Rows, each with the group of its hidden value
[ 178  126    7  -84  -55 -132  101   96 -213   74    8  -17  -70  -71
  -88  101   52   81  -57 -270  -33 -355   28  145  196  253 -125  150
   -5  225 -119 -124   83  136 -152   88  -86 -126   70] -> J
[-240   52  250  -88  -42   69  -61  -26  139   36    1  -96 -101  -73
   33 -210 -238  -40 -104   24  -80  128    0    8  127   15   79  -90
 -144 -310   89 -201 -254 -190  218  156  119   91 -204] -> N
[ 237   20   11   12  156 -131  -45  -63 -278  -37 -163   14  132  -47
    2 -107  203   98  272 -231  -79 -322   40  378   -7  161 -264 -132
  247  147   55  -87  160  247  -78   15    9   99   72] -> J
[  -1  122  -17   89   28  -17 -217   71  203  -41   58 -271 -132   85
 -446  151 -202  240 -178 -210   41   41  145  -57  399  -74  170 -249
  -62   19  -32    2  -36 -390  346   82  351  323  129] -> K
[  41 -105  -65  -96  -65  -16  -13  -59  -75  -46  -35   99  126   -9
  134  -31   54  -22  279 -127   13  -92  -29   54  -70  -18 -185  -18
  115  127   42  -60  112   71 -146   77   45   29  -23] -> N
[ 146 -185 -111 -225 -214  -32   41 -150  -46    4   28   30  102   72
  143   51  -84 -111  225   70   13  236    5  -69  -43 -229 -170  -25
 -142  -26  227   70    5  -76   10  -43   75  116  -30] -> B
[ 134  141   23   17  -18 -118   43   38 -256   29   -8    9  -63  -30
  -42   77   34   -6    3 -227  -62 -331   62  196  121  232 -126   98
   58  213  -27 -131  114   94 -134  -11  -19  -46  106] -> J
[-270  109  174  -60  -48   86   37  -35   82   77  -23  -33 -136  -90
   70 -218 -176 -114  -93    4  -51   31  -27   47   33   32   87   -8
 -145 -275   -2 -264 -214 -107  141   75   81   13 -173] -> W
[ -29   64  178  -55    7  -61   80  -67  -38   28  -25   20   17    7
   33  -93 -113  -33   41    2  -89  -52   22  149  -88   69   23  -16
    7 -143   41 -155 -168   16  -31    6  -16   70  -42] -> R
[ -16 -133  -95 -108 -116   38   61  -62   57   24  -62   91  171   23
  182   13   29  -34  364  -13   28   19  -41  -29 -194  -90 -147  -38
  111   66   35  -12   99   48 -224   43   61   33  -24] -> D
[ 161   83    6  -87  -27 -148   91   34 -195   27   20   36  -47  -25
  -78   85    6   67  -36 -211  -10 -288   44  131  120  189  -96  115
   18  156  -95 -117   13   70 -141   76  -59  -58   66] -> K
[-126  -40 -114    2   11  -58  -74 -105  100  -79   -3   86  -42   23
 -161  -41 -114   28  -17  -89  105   20   45   -7   64  -58   43  -58
   29   25 -104 -155  -86 -139   65   65   87  137   20] -> R
[ -95 -109 -144 -146 -186   72  115  -98   80   30   -8   15  126   -5
  204    4   -9 -134  239   42   60  122  -55  -87 -105 -145 -136    6
  -26  -30   59  -63   70   -1 -118   47   69  113  -58] -> W
[ 164 -146   11  -55 -132   65    9  -84   16   86 -191  106   45   81
  199 -158   28   55  459  -75  -27   55  -67  138 -298 -269  -49 -134
   -2 -118  139  109   91    8   22 -152  200  -86 -135] -> W
[-133   74  -37 -127  -90  114    2   29   87  107  -31   26 -124  -92
  -75 -153  -45  -52   29 -188   13  -46 -100  -14   37  -93   93   22
 -219   22 -161 -204  -86   28  150  -11   63 -172  -83] -> R
[ 484  -95   46 -116  108 -263    1  -40 -348  -54  -96  165  169   69
  -11   48  137  223  332 -233  -65 -349   70  310 -105  141 -258  -56
  261  227   50   73   77  197 -252   34  -57  -33  104] -> B
[ 471 -191  126 -148   25 -396   59   -6 -233   65 -169  149   47   18
  -66   71   -5  361   98  -44  -70 -168  172  277  103  298 -323  -17
  193   38   78  100  -39   71 -281  204 -175 -113  -28] -> N
[ -10 -112  -55 -171  -48 -135   -2  -56  -37   11  -19  134  -83  -66
  -38  -31 -113   52  -74  -30   73   -7   64  -16  168  107 -149   48
  -32   -2  -56 -138 -129 -107  -61  218  -40  -56  -77] -> B
[ 193    2   57 -147  110  -84  -29  -59  -69  -65  -14  -66  182   24
 -109  -49   44  130  191 -171  -51 -119   -3  164  -13  -32  -58 -166
   77   32   20  -48  -77  112   55   67   39  204   58] -> D
[ 278  -27  184 -150   64  -98  -17  -77 -246  -99   -3   92   93   51
  117 -128   26  108  241 -243  -62 -265  -38  233 -143   -6  -65  -43
  106  -25   81  -15  -76   82  -28   53   61   24  -56] -> B
[ 198  -61   80  -61  -17  -83  -61  -81 -163  -74  -44  131   20   50
   47 -126    6   64  218 -230  -35 -162  -29  197  -97  -64  -46  -24
   49   45   63  -23    8   55   24  -36   63  -34  -54] -> N
[ 166  -64  -70 -173  -40 -122   10  -78 -141  -12   -3  124  -34    6
  -57  -24  -34   33   54 -141   38  -82   16   71   43  -28  -90   33
  -72   73  -30  -71  -76    3    7   27   -7  -50    1] -> D
[-112  -42 -165  -20  -29  -36  -87 -119   54 -116   59   96  -68   43
 -131   -4 -128  -28  -30 -123  138   19   36  -62   82 -116   45  -21
  -19   62  -86 -141  -63 -193   92   43  136  147   37] -> R
[  37  -11  104  -28  -62 -194  115  -42  -86   51  -78   33  -69  -62
   35  -36  -70   88 -104  -25  -22 -124   78  179  134  265 -148  106
   69  -79    6 -134  -36   29 -158  168 -126   -8  -91] -> J
[ -68 -131  -73 -143  -27 -115   16  -97    3    4  -60  155  -92  -69
    6  -99 -106   57  -61   -2  112   12   55    6  112   74 -133   22
    0 -102  -75 -159 -143 -130  -47  230   -7  -22 -124] -> R
[ -78   58   -5  -19   96  -43  -55  -82   94  -43  -23 -101   62   -6
 -227  -74  -65   34   -2  -65  -13   34   43  101   98  -31   39 -177
    5  -44  -31 -175 -122  -17  173   37   65  279   58] -> W
[ 172 -126  -56 -203 -122  -59  -31 -103  -58  -68   63  -58  111   47
   25   38  -53   -4  141  -68    7  114    8  -18  100 -157 -145  -69
  -89   13  177   36    5  -62   92   62   92  202  -12] -> N
[ 359   92 -161  -22   20  -89  -63   -8 -545  137 -169   99  -65  -59
   -9   24  205 -177  290 -200 -153 -285  104  341   65  125 -387  -42
  -44  381  158  -66  283  217  -17 -311   53 -200  214] -> J
[  -7   50   94  -69 -131  -49  132  -13   25   -5   63   56   65   35
   12   16  -64  -21   81 -147  -39 -134  -77   48 -120   17   93  151
   -5   95  -84 -120  -45  143 -160  -15 -113  -36   -5] -> B
[  85 -110  -69  100  -75  114 -197  -52  172   -5 -188  133   -3  121
  -80 -190   35  141  469 -296   20   12 -106  118 -259 -397  156 -209
   19   98  -22   90  151   -2  199 -252  284 -105  -55] -> B
[ 115 -116  -87 -156 -169  -27   37 -104 -112  146 -115  109   15    4
   97  -31  -43 -178  259  107  -84  194   31   60  -85 -122 -205  -36
 -176   25  200  -14   15   42    0 -190    3 -104  -12] -> B
[  36 -161 -102 -205 -142    0   62 -139  -13    3  -11   69  128   20
  177  -23  -32 -102  252   49   33  140  -27  -40 -107 -157 -167  -27
  -44  -37  124  -21   -8   -8  -68   30   47   90  -57] -> D
[  43 -115  -66  -91   77  -84  -76  -22  -69   26 -164   87  106  -98
  -12  -85   91   89  233  -79  -16  -99   53  143   67  139 -295 -142
  173  117    0 -110   66   97 -121  174   -2   -1  -15] -> N
[  77   32   81  -58    2  -95   23  -98 -189  -21  -37   48  -59  -24
   48 -134  -34  -29   12 -117  -36 -135   22  212   31   62  -81   16
  -18  -81   60 -146  -63   20   53   11   21   42  -59] -> K
[  78 -116  -47   15 -132   59    5  -43   86   31 -111  117  122  124
  138   12   15   47  471  -96    3   -6  -44   34 -313 -206  -16  -92
  130   79   56  101  160    0 -159 -125  177  -23   -5] -> D
[ 187   81  -28 -134  -21 -106   21   65 -170   38   35   31    8  -21
 -166  105   28   42   54 -249  -49 -252   15   85  108  116  -76   66
  -37  297 -103  -99   17  135  -91    5  -65 -106  131] -> B
[ 142  -23  -41 -112   -2 -155   35  -77 -191  -25  -28   92  -52  -34
  -33  -54    5   49  -12 -162   36 -174   35  159  104   89 -138   55
    1   39  -38 -127  -31   36  -21   87  -31   -3  -17] -> K
[ 132 -112 -136  -21   -1 -129  -50  -10  -64    1 -119  113  -49   -9
  -60   31   32  205  111 -176  102 -165   87   90  120   88 -192  -51
  156  114  -75  -12  115  -87 -119  163  103  -27    0] -> K
[-515  215   95  -61 -165  291   72  151  329  252  -20 -117 -121 -172
    3 -119 -152 -205  -30   -4  -87   71 -113 -157   33   32  175   32
 -249  -66 -170 -331 -119   -7   49   32   55 -179 -116] -> D
[ 165   13   49  -63    7  -64 -192   13  -59  -24   14 -110  -67   41
 -204   43 -126  120    1 -160  -51   13  112   51  269  -38  -45 -188
  -83   32  130   17  -38 -221  243   45  226  141   48] -> N
[ 678  -68  -14  -96   34 -222 -167   -7 -444   82 -171  -56  -92   68
 -123   82   67  239  204 -201 -113 -128  206  321  255   17 -351 -238
  -42  100  315  240  161 -107  192 -107  241   -9  106] -> J
[ 256 -102 -150 -187  -54 -229    9   17  -40   12    3   87  -95    5
 -274  125  -52  279 -104 -217  129 -123   76   -8  261   60  -85   59
  -50  168 -183   -3  -60  -76  -40  192  -41  -88   36] -> R
[  99   58 -253   12  -52   11 -123   -4  -97   34  -99   38 -147  -70
 -237  -98  134    6   88 -393   52 -186  -54  147  174 -105  -38   -6
 -145  322 -150 -133  202  140  227 -162   85 -148   73] -> J
[-375  110  401  -41  -74  112  100  -56  183   47   27  -40  -59  -30
  238 -237 -300 -128  -62  125 -111   86  -47   18 -149   49  198   11
  -60 -464   80 -248 -334 -162   26  121   70   89 -259] -> D
[-528   -2 -196   46 -293  165   51 -138   60  112  -26  114 -207 -118
  280  -88 -187 -512  -44  217   51  263   20 -150   47  -19 -135  151
 -202  -73  105 -317   70 -193  -26  -85   89  -36 -111] -> J

[-350 -341 -155  166 -138  -79 -171 -303  -67  492  264  -11   60  132
  106  522 -107   49 -287  299  216  250  506 -263  260  497  -84  256
 -422  147 -146  -52   74 -232  188  -33 -333  220   55] -> U
[-171   82  501   74  -59  -40 -136 -290  245 -165  430   51  111  175
  276  -52   75  260   12  136 -204  -99  302   26  101  -32   35  286
 -266   48 -163 -206  -59 -373   -3 -152 -137   99 -128] -> T
[  35  173  178   90    1  110  183   74  -11 -241   10   -8  -89   58
   -3 -210   35  134   75  -89  -36 -235 -108  116 -224 -137  -18   38
  192 -125 -234 -131   27  -60 -143 -329  185   56  -91] -> G
[-187    0  359   90 -159  145 -320   92   84  -46  -90  -95 -321  -88
 -257 -391  -33  397   75  127 -334 -306  168   95 -220  -28  335  207
 -375 -103  140  283  218 -389   27 -351 -117  352 -445] -> P
[-170 -365  282   47  109   -7 -123 -279  117   49  337  -41  498  -13
  392  413  290   54  -20  402  -36  292  284  -41  389  165 -564  375
  -97   46 -218   -1   13  -73  274  142   26 -154   98] -> Z
[ 395  157 -113  120   29  104  104   89   99  299  -92   14  -29 -126
  164   90 -319 -257 -261 -260  112 -267  363  136  -73  337  226  253
  -52   92   63 -319 -360 -178   50 -312  118 -115   46] -> G
[  51 -196 -340   79  -10  223  -86  380 -166  246 -162   96 -246 -257
 -362   35 -195    0 -102 -276  290 -286  157  -20 -239  315  339   -4
 -222  -60  131  160  -36  -36   43 -468  117  145   82] -> M
[ -13  164  115   29  402   19  182   21   14 -298  296  317  245  104
  173   16  353 -104  279 -493   29   60 -274   18  -54 -209   52  -89
  155   37 -262 -121 -201  132  -73   43  225  -28   97] -> Z
[ 109    7 -140  -22  169   59  147   14  -49  -46  -58 -101  173   41
  206  133  191 -283  168  -37  -65  -22 -112  151   22 -155 -236  161
  163  -48  -94    0   31   41  -60  178   17    1  -34] -> G
[-168   19  359   -9   88  -28 -142 -256   72 -348  292  129  223  121
  264 -141   29  172  227  -28  223 -280  212   98 -183  -17    6  221
 -289 -213  -75    3  135   48 -195  111  197  101   13] -> Z
[  81   16 -123  -32    8   11   88   20  -35 -139  190  -46   19  172
   55  189  166 -165  101   88  -97   20   37   35   81 -213 -138   36
  155  120 -238 -144  -72 -186  -86 -147 -207   57   -9] -> M
[-212 -101  127  -96  219   41  119 -111  -16 -399  309  177  312  126
  316 -148  316   25  329 -244  101 -279 -240   32 -113 -250  -53  121
 -146 -242 -105   11  162  191 -204  232  185   87   68] -> G
[-235  -36  142 -152  174   59  -33  -20   57 -384  308  222  165  128
  201 -300  295   87  354 -347 -131 -451 -181   52 -121 -323  271  137
 -398 -185  107   47  109  -17 -220  131  -18  215  -41] -> H
[ -21   70   44   97  180   77  -26  102  -12  -55   34   26  -40   49
 -186  -39   85   63  136 -102   10   48   34   37 -221   19  112    8
  136  -80 -151   13   14  -81  -97 -316   83   82 -137] -> U
[-291 -124   81  -93 -167  -35 -251 -214   85   -5  259  -41   -9  266
  128 -108  -45  190   20  227 -188 -377  413  -37    7   25  221  366
 -612  -90  154  -68  193 -371 -161  -91 -417  302 -165] -> P
[ 257  322   24  -10  -23  -85  -83 -165  129  -75  222  112  -18  200
  243   18 -316 -194  -26 -181  175 -380  541  148 -133   98  348  206
 -268  103   29 -380 -288 -253 -242 -144 -104   58   49] -> Y
[  83 -229 -114 -202  -33    5  -90   73 -155 -190    5    7   44  104
   56    8  194 -164  106  263 -242 -182  152  -55  102 -180 -111  141
 -205  174   22  120   46  -59   75   26 -205   81 -108] -> Q
[-299 -309 -225  -19   49   36 -217   20 -134  142   59  -60  102   58
 -112  357  190   28  112  225   10  116  169  -35  155   79 -224  136
 -215  -45   -9  225  202  -85   31   21 -242  186   74] -> Y
[ -76  -55  456   43 -112   18  -83 -168  103 -223  165 -112   90   52
  215  -14  215  183   53  399 -334    1  124   70  178 -175 -319  257
  -43   92 -223   23   69 -255  146  -43  -71   53 -207] -> Y
[-103   -6  159   18    2  136  -34   81   67 -101   83   62  -29   -7
   -4 -240   -9  228   43 -140  -64 -413   84   75 -176   19  205  187
 -240 -185   56  -56   45 -149 -109 -323   79  111  -50] -> H
[-303 -206  -92  212   73   11 -113  -36 -119  214  205  -14  106   81
 -228  600  106  191  -63  287  282  503  272 -121  153  326 -425  -19
  181   13 -417   -1   50  -78   88 -350  -37   21  233] -> Z
[ -15 -151   26 -112  158   33  178  110 -133 -407  276  246   95  189
  -11 -182  318   25  156 -103  -67 -135 -156 -198 -128 -220   70  -86
   70   54 -261 -114  -28   91  -73 -293  103    5  -40] -> V
[ -21 -123  -60  -49  -34  -60    5 -117  -12   11  270   25  142  191
  238  336  217 -159  -42  213 -237  101  188  -92  367  -87 -215  162
 -118  307 -181 -163 -144 -241  139   18 -345   41   36] -> Y
[-379  -21  742 -167   22  -48 -200 -244  162 -894  630  157  192  293
  228 -386  577  419  533  192 -431 -210 -153   34   28 -701  -72   93
 -252  -47 -238  121  223 -211 -162   95 -126  240 -245] -> Z
[-382 -119  289  200 -236  -59   -5 -280  -94  -17  242  -52  -46  213
   54  215  101  351 -136  485  -35  245  165 -180  184   86 -396   89
  -29  116 -487  -40  184 -191  151 -174 -144  201  -77] -> Q
[-181  132  244    0  -69 -184  -64 -453   89 -267  425 -104  120  474
  292  101  101   45  162  375  -85   67  290   18   49 -200 -175  214
  -44   21 -327 -231  136 -282 -251   79 -335  192 -176] -> U
[ -44  -27  -69   87  311  -24  123  -55    6    8  310   64  233  205
   34  329  299 -127  104  -40   10  417   -6 -100   70    0 -149   -8
  329   83 -381 -202 -123  -61  -31 -178  -41  -62   16] -> V
[-101 -259  524  -40 -236   61 -149    4    9 -605  413    0  -58   21
  -60  -96  386  347  166  523 -299   10   22  -74  138 -425 -298   -9
   33  206 -414  162   90 -292  169 -357  -88  105 -198] -> M
[ -82   53   74  197   88   18   79 -164   13  126   91  -14  133   24
  196  257    4  -20  -29  -40  192  128   95   65   28  176 -201  157
   68  -41 -247  -94  -12  -21   22   27  119   36   60] -> H
[   0 -232 -543 -171   86  -34  313   80 -299   65  132  255  128  290
  163  183  135 -309 -125 -158   24 -187   -1 -316  128   57   15   10
 -166  199 -102 -289 -130  149    0  -64 -171   13  223] -> P
[ -66  352  382   58  -13  -58 -126 -158  161 -365  284  -73  -67  312
   -8  -71  110  193  243  181 -242    6  185  177  -84 -303  -17   74
  124    6 -284 -164    5 -388 -251 -261 -208  161 -214] -> T
[ -51   47 -394  -36  135  119 -247  303 -133  105 -231  -58 -230   69
 -500  -81 -157   11  209 -152  132 -281  241  136 -436  122  387   33
 -148 -295  241  168  184 -102 -356 -392 -115  259  -86] -> P
[  38   60  229   39   82    0  -70  -73   79 -156  184    7  116   89
  106   88  146   17   96  125 -130   66  182   72   61  -71 -138  139
   51   89 -197  -74  -90 -174   26 -127  -21  -13  -72] -> T
[-191 -256  135 -103   16  -40  143 -127 -114 -314  296   75  176  249
  235   -4  484   14  125  258 -356   75 -193 -220  224 -333 -281   75
  -29  186 -317   -3  112  -29  126   96 -174  101 -160] -> U
[-225  -52  877  126 -303  -32 -307 -282   59 -601  410  120 -104    9
   62 -243   50  569   98  426   57 -129  295  -25  -75 -130 -114   70
 -274  103 -389  185  147 -200  124 -207  172  218 -205] -> Z
[  47   25  211  109   -9  107   86   28  -80  -90 -258 -138  -45 -137
  126  -77  194  -49  106  102 -249   -9 -226  153   16 -191 -272  141
  111   48 -144  258  132    3  193  188  134  125 -281] -> H
[-249 -107  489    0  -24    7 -147 -172    4 -405  237  119   61   43
  166 -250  255  260  224  113 -136 -152  -31  -25  -41 -219  -27  133
 -308   -3 -142  238  198  -41   71  135   71  230 -232] -> Q
[  17 -100  139    2  -34   82  209   59 -102 -127  -40   59  -45   36
  126 -252  191   31  -52   28 -325 -190 -166 -122   -8 -122   -6  114
  -47  120 -146  -18   25  -25  169 -129   56   76 -251] -> U
[ 111   33 -145  -71   23   83  153  222 -130 -218   62  163 -124   73
  -51 -104  131 -110   84 -234 -107 -282 -127  -27  -80 -222  175  -78
  -13  130  -99  -84 -126  -54  -58 -246  -39  109   -6] -> G
[ -58  130  198  -26    4  -54 -124 -254  104 -154  133  -22  -15  192
  257 -255   -5  -61  196  -52 -140 -306  152  102 -174 -160  329  283
 -374  -49   91   12  130 -211 -192  215 -180  307 -362] -> V
[-563 -500  113 -194  -50 -117   13 -260 -243 -484  546  165  321  394
  236  190  630  214  236  476 -162  123 -152 -343  365 -374 -561   17
 -225  110 -418  115  328   92   66  248 -268  191   97] -> T
[ 373   56 -395   67  124  131  -54  241  -34  486 -417 -143  -84 -139
 -129  137 -326 -330 -177 -103   68 -158  429  161 -176  432  190  268
  -21  -27  242  -63 -163 -115   12 -298   27  -62  -63] -> P
[-280  287  876  176 -262  -27 -113 -417  306 -291  260 -131 -104  166
  361 -363  109  448   76  271 -547 -187   64  166   67 -305    3  356
 -276   21 -196  -48  155 -518   28   39 -190  326 -498] -> Z
[ 163  -27 -550   50   88   18  260  108 -283  394 -283   25   11   59
   90  353  -82 -419 -208 -131  115   15   74  -76   88  271 -129   76
   44  172  -68 -137 -137  140  112   39  -29   -3  140] -> T
[ -19  -84 -176  -77  274   13   64   74 -155 -209   22  -41  140  187
  -75   82  363 -188  331   58  -86  167 -169    2  -96 -257 -179  -21
  273  -53 -199  108  150   92 -146   31  -39   67 -134] -> V
[-103  -33 -242  131 -250   41 -129   69 -244  231 -202  -38 -336   29
 -273  130 -358  111 -181  124  308 -228  393  -23 -176  342   93   49
 -263  -16  -26   65  130 -100  -50 -327  -78  286   41] -> Y
[ 569  -37 -707 -188  165  102  317  556 -464  -78 -430  121 -122   32
 -279   67    5 -535  -23 -147   73 -208  -28  -69 -190  -23  -54 -211
  377  226  -80  -86 -246  313  -10 -382  162 -181  145] -> Q
[  19  -90 -496    0  -85    7 -119  128 -321   69  -84   20 -172  109
 -312  301 -302  -97  -16   79  583 -177  432  -11 -242  283    3  -65
  -86  -69  -78   17   86   76 -236 -312  -23  160  260] -> H
[ 324  -18 -478   -9  249  107  -17  181   12  459 -255 -115  109  -31
  -35  179 -255 -376 -114 -155  133 -168  439  131 -180  432  190  320
  -19 -140  261 -191 -152  -66 -122 -276   13 -136   29] -> U
